Here are made-up objects, facts about them, and rows of numbers that follow some of those facts. Name the object behind each unnamed row.

There are 2 kinds of fact about the objects: ψ, χ.
rinava | χ b
seklel | ψ staser | χ a
stise | ψ plope bedrufo | χ b
fistan | ψ drudin flista | χ b
fligros | ψ pebril flubrovo | χ b
flimum | ψ gaklim bruplel | χ a
tramurik | ψ drezu sute sekla | χ a
tuskel | ψ leval | χ a
gosa | ψ dradu | χ a
zatam | ψ buvun leromik | χ a
plope | ψ pluklaskom | χ b
mobrim | ψ plope | χ a
sekla | ψ klefir staser | χ b
voza | ψ pebril | χ a
venas | χ b
mubu | ψ fluki | χ b
drezu | ψ vufluk klefir | χ a
vuras | ψ plope skomen drudin | χ a
dostistak | ψ vufluk briflos pinidek | χ a
pupe | ψ mobrim briflos | χ b
trozil | χ a
gofum | χ b
replur | ψ rudris buvun | χ a
skomen | ψ drudin pluklaskom | χ b
kubasar | ψ drasufluk | χ b
pefaklu | ψ plope treviru | χ a
bere | ψ mobrim | χ a
fasto | ψ zedu velem beti | χ a
dradu | ψ plope | χ a
likluk | ψ gogro drudin | χ b
sumes | ψ mefu kurim grupek buvun | χ b
mufas | ψ sute | χ b
vaske | ψ trovir grudrik | χ a
trasken | ψ briflos flipen | χ a
bekon | χ a
sute | ψ pluklaskom | χ a
drasufluk | ψ plope tebru sute pluklaskom | χ b
flomes | ψ vuras difluk | χ a
bregroli | ψ grupek flubrovo | χ a
tutredre | ψ drasufluk venas | χ a
flesu | ψ staser pinidek | χ a
trovir | χ b
skodre | ψ vuras pluklaskom | χ b
legrus | ψ zatam stise | χ a
beti | ψ klefir bedrufo | χ a
flista | ψ skodre | χ a
riklim | ψ greveklar | χ b
leval | ψ vuras gosa voza sute | χ a
flizin | ψ biror | χ b
biror | ψ sute | χ a
mefu | ψ klefir pluklaskom | χ a
gaklim | ψ skodre gogro | χ b
flubrovo | ψ briflos | χ a
fenek | ψ briflos sute rinava | χ a
brustun | ψ vuras taske bedrufo | χ b
pludra | ψ mufas | χ b
leromik | ψ briflos | χ a
mupluk | ψ votrigres | χ a
kurim | ψ pinidek | χ b
staser | ψ mefu vidi pluklaskom | χ a
lizol | ψ trasken fluki vefil | χ a
belol | χ a
suskipu | ψ briflos bekon | χ b
grupek | ψ plope drezu | χ a
dragu | ψ bekon | χ a
ladosul | ψ seklel votrigres | χ a
sepla | ψ vufluk leromik | χ b
bedrufo | χ b
skotro | ψ romus | χ a
nivem | ψ briflos | χ b
dama | ψ mufas briflos | χ a
votrigres | χ b
buvun | ψ mefu | χ a
klesagrur | ψ pebril mobrim | χ a
drudin | ψ sute | χ a
flagrol | ψ mufas pluklaskom | χ b
riklus | ψ pluklaskom | χ a
pebril | ψ briflos pluklaskom | χ b
velem | ψ pluklaskom | χ a
zode | ψ klefir | χ a
trokir | ψ kurim flimum | χ a
treviru | ψ briflos klefir | χ a
brubi | ψ mefu votrigres | χ b
flipen | χ a
bruplel | ψ plope flubrovo | χ a
grudrik | ψ mefu taske | χ b
skosavi | ψ pugi | χ a
romus | ψ drudin | χ a
briflos | ψ pluklaskom | χ b
kugron | ψ zedu | χ b
talal | ψ seklel | χ a
difluk | ψ trozil venas | χ a
vufluk | χ a
detur | ψ skomen gofum feras drudin | χ b
kunore | ψ velem | χ b
dodros | ψ skodre leromik | χ a
zedu | ψ tebru flubrovo | χ a
fleti | ψ gogro drustos | χ a
taske | ψ grupek | χ a
repes | ψ rosan drebral | χ a
ponak | ψ belol tebru flipen | χ a
vogiflal | ψ vuras briflos vefil | χ a
feras | ψ vidi | χ a
nuplak | ψ drudin | χ b
redu | ψ pluklaskom | χ b
pelo | ψ dragu beti | χ b
drustos | ψ sava bripobik | χ a
braplon | ψ romus | χ a
greveklar | χ a
fluki | ψ leromik pluklaskom | χ a
rudris | χ a
skagrak | ψ kurim bripobik | χ a
gogro | χ a
drebral | χ a
vidi | χ a
tebru | ψ stise | χ a
vefil | ψ plope drudin votrigres | χ a
fogura | ψ pebril biror drezu sute vefil | χ a
bukam | ψ plope | χ b
pluklaskom | χ a
pugi | ψ mufas mobrim klefir | χ a
floger | ψ zedu tebru rudris stise | χ b
brorusim | ψ skomen biror pinidek | χ a
kludraku | ψ klefir drezu grudrik | χ a
rosan | ψ flubrovo pinidek | χ b
tredro | ψ skomen | χ b
bripobik | ψ tebru | χ b
klefir | ψ sute pluklaskom | χ a
sudus | ψ plope | χ a
nistuk | ψ gosa | χ a
feve | ψ bruplel | χ a
daklum | ψ gogro bedrufo | χ b
rustu | ψ fudiple dragu leval | χ a
beska | ψ steden | χ a
pinidek | ψ sute | χ a
sava | χ a
fudiple | ψ mufas vufluk stise | χ a
gafen | ψ drezu | χ a
steden | ψ treviru | χ b
klalom | ψ drezu | χ a

Known rows:
trasken: [  0 -15  -9 -19 -21   7  -1  31  -8  34  -3  -1  16 -22   1  11   3 -22
 -23  10 -43 -15  10  13  19 -37]
bedrufo: [-20  -4  -6 -19   2  27  11  15 -21  32   5  21  23  36   0  48 -14 -15
  12 -17 -51 -31  -7   1  18 -36]
belol: [  2  10  -8  -8 -14  -8  -2  23  -8  36  -9 -16  30 -11  -4  15   3 -15
 -15  -3 -45 -13   3  15  30 -38]
riklus: [-16  17 -18 -19  -2  -5  -6   4 -15  36 -11 -12  29  -8 -12   6   7 -19
 -23   2 -49 -10   9  16  14 -27]
pluklaskom: [-15  19 -16 -15  -2  -9  -9   3 -18  36 -13 -18  32 -11 -16  13   7 -24
 -20   3 -54  -9   8  12  17 -23]
sute: [-19  19 -34  -8  -8   0  11   2 -17  53  -3 -14  22   2 -12  -1  14 -15
 -14   5 -52  -9  13  27   0 -11]
leval: [  1   9 -19 -15 -17  -1  13  23  -9  40  -2  -9  21  -2  -3   1   8  -6
 -13   3 -37  -8   4  34  16 -33]
gaklim: [-23   6   0 -34   3  30  12   8 -22  23  10  24  24  43 -15  42 -11   5
   4 -14 -39 -28 -12  10  15 -35]
gogro: [  2  17  -9 -16 -16  -7  -7  20  -7  29  -7 -18  32 -11 -10  14   5 -13
 -10  -4 -42  -8   3  17  29 -38]
likluk: [-28   4  -8 -22   0  25  18  11 -11  31  -1  34  13  40   5  42 -10 -10
  13  -9 -40 -35  -8  -7   6 -30]
mobrim: [ -3 -11 -19 -30  -5  -8  21  33 -16  27 -26   0  29 -10  -4   0   2 -18
 -24   5 -51  -9  10  32  17 -52]
sekla: [-20 -12 -24 -17   4  32  16   4 -18  34  13  34  19  35  -2  44 -25  -5
   4 -33 -38 -31  -8   1  12 -36]
sepla: [-18 -11  -5 -25   3  28  18  15 -23  33   8  28  12  44   2  44 -12 -10
  -1  -5 -39 -39  -7   9  12 -38]
trozil: [  4   8 -12  -9 -17  -7  -1  25  -9  36 -10 -17  29 -11  -5  15   4 -16
 -13  -2 -45 -10   2  15  29 -35]
mubu: [-21  -8  -5 -22   7  28  20  12 -21  33   5  30  17  40   1  43  -8 -10
   4  -7 -44 -38  -7   4  12 -35]
dostistak: [  2 -10 -16 -12 -24   9   1  29  -9  33  -4  -2  23 -15  -6  10   5 -12
 -24   3 -41 -13   6  15  20 -35]
kubasar: [-23  -7  -8 -21   4  30  21  14 -21  35   4  29  18  41   0  45  -6 -10
   4 -11 -49 -38  -3   5  12 -34]
suskipu: [-20 -26  -5 -24  -5  37  16  20 -21  33   9  33  13  29   1  46 -10 -16
   2   4 -51 -35  -2  -2   9 -34]

Name these rows:
No name comes twice in this set of rows, the named rows included.
[ -2 -20 -25 -27 -21   7  -7  25  -8  29   1   2  18 -25  -4  10 -14 -18
 -25 -10 -35 -11  10  16  17 -37] => treviru
[ -4   3 -11 -14 -10   1  -2  23  -1  35 -12  -5  29 -11   3  14   5 -14
 -19  -8 -41 -18  11  19  24 -35] => ponak
[ -2   6 -30   1 -23   3  22  22 -11  53  -1 -11  20   4  -1   1  13  -7
 -10   1 -43 -12   7  34   8 -21] => biror
[-23 -33  -6 -26  -8  42  14  22 -22  31  14  40   8  23   1  44 -11 -19
  -1   7 -48 -36  -2  -5   3 -34] => nivem
[-34 -18  -9 -37  16  27  25  18 -18  30 -10  36  23  41  10  42  -7 -16
   2 -15 -53 -40   6  16  12 -41] => stise
[-44  13 -16 -23   6  22  15  -6 -11  33  -9  38  13  40   3  40  -6 -16
  10  -2 -48 -34  -4 -16  -6 -20] => skomen
[  1  -2 -11 -13 -16   2   6  22  -8  32 -16  -4  31  -7  -7  14   9  -6
 -31  -1 -38 -18   2  16  21 -38] => bregroli
[-22 -10 -11 -24   6  33  21  15 -19  37  12  29  13  40  10  39 -11 -10
   9 -14 -45 -35  -2  12  10 -35] => pludra
[  7  -2   1 -24   4  -5   6  27  -9  35  -1  -2  16  -3  11   5   2 -10
 -24   9 -28 -19   4  30  28 -49] => zatam
[-14 -12  -2 -16  16  24  26  14 -19  36   8  35  11  44  11  41 -12 -13
   6  -7 -41 -40 -11   1  16 -45] => brubi
[  4   1  -8 -16  -3  -4   5  25  -5  35  -5  -6  24  -6   6   8   3 -11
 -21   0 -34 -17   5  24  27 -44] => replur
[  0  -1 -23 -15 -13  -8   0  15 -11  36 -15  -9  21  -3  -9  12 -12 -10
 -29 -14 -24 -18  -2  24  18 -34] => kludraku
[ 12  -1  -4 -14  14  -8  13  24  -5  38   0   4  16  -3  20   3   0 -12
 -24   6 -26 -21   0  26  32 -56] => buvun
[-33 -19  -8 -27  -1  40   8   7 -29  32   8  34  14  31 -12  43  -8 -19
  -6   5 -57 -35   0  -7  -2 -22] => pebril
[ -3 -24 -11 -19 -29  20  -4  32  -6  29  -5   8  22 -27  -9  14   9 -15
 -35  10 -46 -16  10   5  12 -35] => flubrovo

Now the same objects, written a new way:
Some objects and their rows:
leromik: [ 17 -11   4   1   2   2 -10   6   4   2  -7  -1 -35   4   5  -6   2  -4
   1   5 -11  -8  -5   7 -15  -2   4   3  16   8  -5  -1   1  -8  -3 -13
 -10  -2   1  -7  -8  -5]
pinidek: [ 17 -10   6   8   0   3 -10   6   6   0  -7  -4 -30  -3   4  -7   3  -5
   4   7 -11  -9 -11   7 -13  -2   6   5  15   5  -4   1   3  -4  -2 -11
 -12  -6  -2  -7  -8   0]
pluklaskom: [ 21 -11  10   1   6  -3  -8  10   9  -2 -11  -4 -26  -1   7 -13   6  -8
   9  14 -20 -10  -6   9 -17  -1   0   7  18   2  -8  -4   5  -6  -5 -11
 -15 -10   4  -4  -6  -5]
drasufluk: [-23  13  -6 -12  -2 -13  18  -1 -13  -2  10  -1  79   3  -4   6  -2   3
   0  -7   6  13  15 -18  23   7  -6  -3 -25 -22   3   0   1   5   9  16
  15   5   4  15  23  10]
skomen: [-18  10  -2 -11   1 -16  18   1 -12  -2   9  -4  85   0  -2   2  -6   5
   4  -3   0   8  13 -19  25   4  -4   2 -25 -29   4  -2   6   4   9  20
  11  -2   2  10  23  13]
redu: [-20  13  -6 -13  -5 -12  17  -2 -14  -1   9  -1  79   5  -3   5  -6   7
   1  -7   8  11  13 -19  23   4  -6  -1 -25 -22   3   1   3   5   9  17
  14   3   4  12  21  13]
feras: [ 14  -9   8   4  -2  10  -8   6   8  -5  -6  -3 -36   4   8  -4  -2  -8
  11   9   4  -3  -7  16 -14  -5  -1   8  14  12  -3  -2  -2   3  -4  -5
  -4  -4  -7  -8 -19  -1]
seklel: [ 13  -9   5   4  -2   8  -7   6   8  -4  -7  -3 -35   2   8  -5  -1  -7
  10   8  -2  -2  -4  13 -19  -5   1   7  14  12  -2  -4   0  -1  -4  -6
  -8  -4  -5  -8 -17  -3]
pupe: [-21  15  -7 -15  -5 -12  17  -2 -15   3  10   1  73   7  -5   6  -7   7
   0 -10  12  11  15 -22  24   3  -6  -4 -28 -21   5   0   2   4   8  16
  16   6   6  14  22  10]
pelo: [-25  15  -4 -22   1 -11  22 -10 -11   1  13  -3  71   8  -4   6 -10  11
 -14 -10  11  13  12 -15  29   5 -13  -4 -23 -21   8   1   6   8   4  22
  20   8  -7  12  14   4]
skotro: [  7  -9   1  15  -2   6 -11   2   6   1  -6   2 -38  -5   2   0   0   0
   0   2  -2  -8 -10   9  -7  -5   7   4  10  15  -3   1   3  -5  -2  -4
  -3  -5  -1 -11  -8  -5]
trovir: [-17  22  -1 -18   5 -11  24  -4  -9   2  15  -3  75   2  -3  -1  -4   6
   7   1   9  10  10 -16  23   2 -13  -3 -22 -32  10   1  -2  12   7  18
   4  -1   1  15  19   7]
mubu: [-20  13  -6 -15  -3 -11  18  -1 -15   1  12  -2  76   7  -4   5  -7   8
   1  -8   8   9  13 -21  25   4  -4  -2 -26 -24   5   1   2   5   8  17
  13   5   2  11  21  11]
vefil: [  8  -4  -6  11   0   2  -9   1   7  -1  -4   2 -41  -6   4  -2   0  -1
   6   7  -6  -5  -4   6 -18  -5  10  -2  10  14   0  -6   2  -7  -5  -2
 -12  -1  -2 -11 -12  -7]
lizol: [  5  -5  -6   8  -1   8  -9   2   1   1  -1   5 -47  -1   1   1   2   3
   0  -1  -3  -4   0   6 -13  -2  13   0   8  18  -2  -2  -4  -7  -1  -9
  -2   1  -1 -11 -10  -7]
replur: [ 10  -6   0   5  -4  10 -10   0   5  -1  -6   3 -45   1   1   1   3  -5
  -1  -1   3   1  -5  10 -15   0  -1  -2  11  17  -2   1  -4   1  -6 -11
  -3   4  -1  -4 -14  -3]
fudiple: [ 10  -4   1   5   0   9  -7  -3   8   2  -9   2 -43  -4   2   3  12  -2
 -11   3  -3  -5 -12  12 -12  -1   2   4  12  12  -5   2  -6  -4   0  -8
  -9   1  -2  -5  -8  -7]
taske: [ 13  -1   3   3   2   6  -6  -2  10   5  -8   2 -40  -4   3  -2  12  -5
  -3   8  -3  -6 -10  12 -15  -3   0   4  13   8  -4  -1  -7  -1  -2  -8
 -16  -4   1  -2  -9  -8]

Which object is each row?
No name comes twice in this set of rows, the named rows included.
[-12  11   0 -21   5 -18  22   4 -12   0   9  -7  85   7  -1  -6  -6   3
   6  -1  -6   7  13 -23  20   8  -4   0 -19 -34   4  -2   8   2   7  13
   6  -1   4  14  22  11] => briflos
[  5  -4  -7  10  -7   9 -10  -2   3   2  -7   4 -44  -2   2   4   5   1
  -5  -1   5  -5  -9   9 -12  -4   9   3   8  19  -4   0  -4  -7   0  -4
  -7   2  -2  -9  -8  -3] => fogura
[  5   0 -11  11  -1   5  -8   1   7   0   1   2 -43  -8   4   0  -4   5
   8   6   0  -2  -3   6 -21  -5  11  -6   8  17   5  -7   0  -5  -7  -1
 -14   3  -7 -12 -16  -7] => mupluk
[  6  -4   0   2  -2   7  -7  -6   5   6  -6   4 -48   2   3   3   2   3
 -13  -4   4  -6  -9  11  -7  -5   0   2  12  18  -3   2  -1  -6  -4  -3
  -1   2  -6  -9 -12 -12] => rustu
[  8 -11  -1  13  -7   8 -13   1   3   0  -9   2 -40  -3   1   3   1   0
  -3  -1   2  -7 -10   9  -8  -4   6   4  10  16  -4   3   0  -4  -1  -6
  -2   0  -2 -10  -8   0] => brorusim
[-14  13   2 -18   5 -19  19   3 -11   0   9  -5  86   3  -2  -5  -3   2
   8   1  -5   8  17 -21  20   5  -7  -1 -21 -32   3  -4   5   5   7  15
   4  -3   8  16  23   8] => plope
[-16  12  -3 -19   0 -14  19   3 -14   0   9  -4  81   7  -1   0  -5   4
   3  -5   0   9  14 -21  21   6  -6   0 -22 -28   4   0   5   5   8  14
  10   2   3  14  22  11] => pebril
[  6  -4  -7  11  -6   5 -12   0   3   2  -4   4 -44  -2   2   1   0   2
  -1  -1   1  -4  -5   7 -13  -5  10   0   8  20  -4  -3  -2  -7  -3  -5
  -4   2   0 -10 -10  -6] => vogiflal
[-19  20 -11 -14   5 -18  25   2  -8  -5  19  -7  83  -4   1  -4 -10   9
  16   8  -2  11  17 -23  14   4   1 -10 -24 -33  14  -9   7   4   2  21
  -2   0  -5   8  13   8] => votrigres
[-17  12  -1 -14   3 -14  20   2 -12  -1  14  -5  82   5  -3  -2  -7   6
   4  -3   0   7  13 -21  24   7  -3  -2 -22 -32   7   0   5   6   8  13
  11   1   1  11  20  11] => rinava

The same objects again, as new rows of numbers:
Named rows:
dama: [ -4  -3 -26 -24  -8 -18 -19 -17   8  -4  26  -3  21]
sava: [  5 -10 -12 -20 -30  -8  -4 -43   6  -6  10  19   6]
klefir: [ -1 -11 -18 -17 -14 -40  21 -42  11 -19  19  12 -10]
sekla: [-26  -9  58   0  -5  46 -10  52  56  -2   4  -2 -38]
flizin: [-28 -16  54   0   1  62 -25  64  54   1  12  -2 -24]
flomes: [ -5  -8 -36 -23 -17  -1  -3 -19  -3  -6  -9   7  13]
vuras: [ -4 -16 -28 -23 -14   1   8 -14   3 -23  13  19  -6]
seklel: [  5 -12 -12 -21 -20 -39   8 -28  10   2   4  12 -15]
kubasar: [-27  -9  44  -2 -15  79 -11  62  47  -5   7 -12 -21]
beska: [ -4  -4 -24 -23 -14 -22   1 -27   5  -2  16   3  11]
drebral: [  0 -22  -4 -20 -15 -15  -2 -43   8  -2  36  16  -2]
sumes: [-26 -10  51   1  -9  59 -16  44  48  18  -5 -16 -15]
kurim: [-24 -26  74   5 -16  68  -8  41  56   3  19   1 -42]
tutredre: [ -4  -6 -32 -23 -18  -3   5 -25  -4  -3   1  -1  17]
fleti: [  3  -6 -27 -21 -20  -4 -15 -37   4   6  -6  13  27]
tuskel: [ -7  -9 -32 -21  -8  -6  -7 -22   0 -15  12   9  18]
tebru: [  4  -4 -16 -16 -36  -4  10 -48   4 -14  26   7   7]
flubrovo: [ -3 -21  -5 -15 -19  -9   9 -45   7  -8  53   9  -1]

Name these rows:
No name comes twice in this set of rows, the named rows included.
[ -5 -10 -27 -22  -9  -8   0 -23   6 -14  30   8  11] => voza
[  0 -19 -24 -23 -18 -17   2  -9   4  -5  17   8 -10] => vefil
[-24 -17  54  -2 -13  73 -21  64  54 -14   8   4 -36] => skodre
[  1 -26  -2 -18 -11 -22   1 -43  13  -5  40  21 -10] => pinidek
[-25  10  38  -5  -8  63 -25  51  55  -9  -1 -12  -3] => pelo
[-25  -5  54   0 -21  85 -20  45  49   2  10 -15  -5] => kugron
[ -3   4 -29 -22 -18 -17  -2 -34   8 -22  21   9  16] => dragu
[ -2 -24 -11 -18 -12 -25  14 -33  11 -25  40  23 -17] => sute
[ -1  -5 -23 -22 -19 -15   2 -37   9 -30  36  12  13] => bekon
[-20 -12  69   3 -27  78 -13  41  50   1  12  -2 -24] => bripobik

